Here is a tiny trained network, its code and every weight. The questions are about switching its units off for an input and a class, where a switched-off unit gives its printed mean instead of its output.

import numpy as np


def w(rows, s, z=0):
    codes = np.array(rows[::2]) - 128.0
    scale = np.full(codes.shape[1], s)
    scale[-1] = z or s
    return codes * scale


def f(y):
    return np.maximum(y, 0)


def log_softmax(a):
    a = a - a.max(-1, keepdims=True)
    return a - np.log(np.exp(a).sum(-1, keepdims=True))


def net(x, mask):
    res = np.array(x, float).reshape(1, 4) / 4 @ E
    y = f(res @ A[0][:, :-1].T + A[0][:, -1])
    res = res + np.where(mask, y, B[0][:, -1]) @ B[0][:, :-1]
    return log_softmax(res[-1] @ U[:, :-1].T + U[:, -1])


A, B = {}, {}
E = w([
[251,97,165,102,233,143],'x0',
[244,160,99,171,26,129],'x1',
[137,192,163,144,144,137],'x2',
[137,131,149,18,60,63],'x3',
],0.011)
A[0] = w([
[100,140,129,86,167,145,175],'N0',
[111,99,100,222,175,161,37],'N1',
[190,102,146,114,185,111,97],'N2',
[84,133,114,103,169,128,181],'N3',
[178,118,139,91,175,132,105],'N4',
[124,111,129,155,141,140,1],'N5',
[90,133,150,65,153,104,140],'N6',
[102,122,125,157,108,146,36],'N7',
[167,116,135,163,91,135,122],'N8',
[71,120,153,117,184,115,196],'N9',
[139,149,160,4,89,99,78],'N10',
[50,152,130,155,69,106,107],'N11',
[196,157,106,131,66,112,196],'N12',
],0.019,0.0024)
B[0] = w([
[189,105,122,166,92,148,186],'N0',
[99,193,137,217,164,22,231],'N1',
[77,137,113,28,151,179,225],'N2',
[173,54,108,112,99,128,193],'N3',
[106,172,82,57,88,164,211],'N4',
[128,146,136,109,161,72,152],'N5',
[153,65,152,182,98,124,195],'N6',
[133,153,138,86,151,143,162],'N7',
[133,63,150,136,92,122,178],'N8',
[169,76,168,149,61,175,221],'N9',
[83,223,126,216,208,42,254],'N10',
[114,159,94,4,156,192,236],'N11',
[181,27,160,167,87,166,235],'N12',
],0.016,0.018)
U = w([
[198,60,147,148,119,157,65],'0',
[110,178,74,3,179,185,71],'1',
[125,178,126,174,204,64,251],'2',
],0.013,0.0021)

Each question gives the input, the list of numbers given to net, and the class t.
The units are the neurons (one row each of A and B). Each row of codes is followed by its name. A weight is (code - 128) times the scale printed after its matrix; where a second scale follows, it is the last column's (A, B and U).
mask holds one flag per neuron, in row order. A switched-off neuron (its flag False) gives its mean, the last column of its row in B, instead of its output. The means were averaged over made-up inputs and are rounded, as every weight is.
A unit's drop is (log p(t) with every unit on - log p(t) with that unit switched off) / (log p(t) with every unit on - log p(t) with every unit switched off).
unit that matters most: the unit with the biggest drop
k most important neurons: the k neurons with the biggest drops, biggest first
drop when u is switched off: that unit's drop, to one decimal
input [3,-5,4,6], class 2: unit that matters most : N10
input [-8,-8,-4,7], class 0: 3 most important neurons : [N6 N9 N2]
input [8,-6,-5,-6], class 1: 3 most important neurons : [N2 N4 N12]
input [7,-4,-8,-6], class 1: 2 most important neurons : [N2 N10]
input [-7,-1,-4,8], class 2: 3 most important neurons : [N10 N2 N4]
input [-5,-1,0,-5], class 1: 2 most important neurons : [N11 N10]
input [-8,6,-8,8], class 1: 2 most important neurons : [N11 N1]
input [-8,-8,7,6], class 0: 2 most important neurons : [N6 N9]
input [7,4,3,-8], class 2: 2 most important neurons : [N1 N11]
input [6,-2,-2,-5], class 1: 2 most important neurons : [N2 N10]
input [6,-4,-6,-8], class 2: 2 most important neurons : [N1 N11]
input [2,-2,2,8], class 2: drop when N10 is switched off : 2.0
input [5,-1,-5,-1], class 1: drop when N4 is switched off : 0.0
input [8,-8,7,5], class 0: drop when N3 is switched off : 0.6
input [2,-1,0,0], class 1: unit that matters most : N12
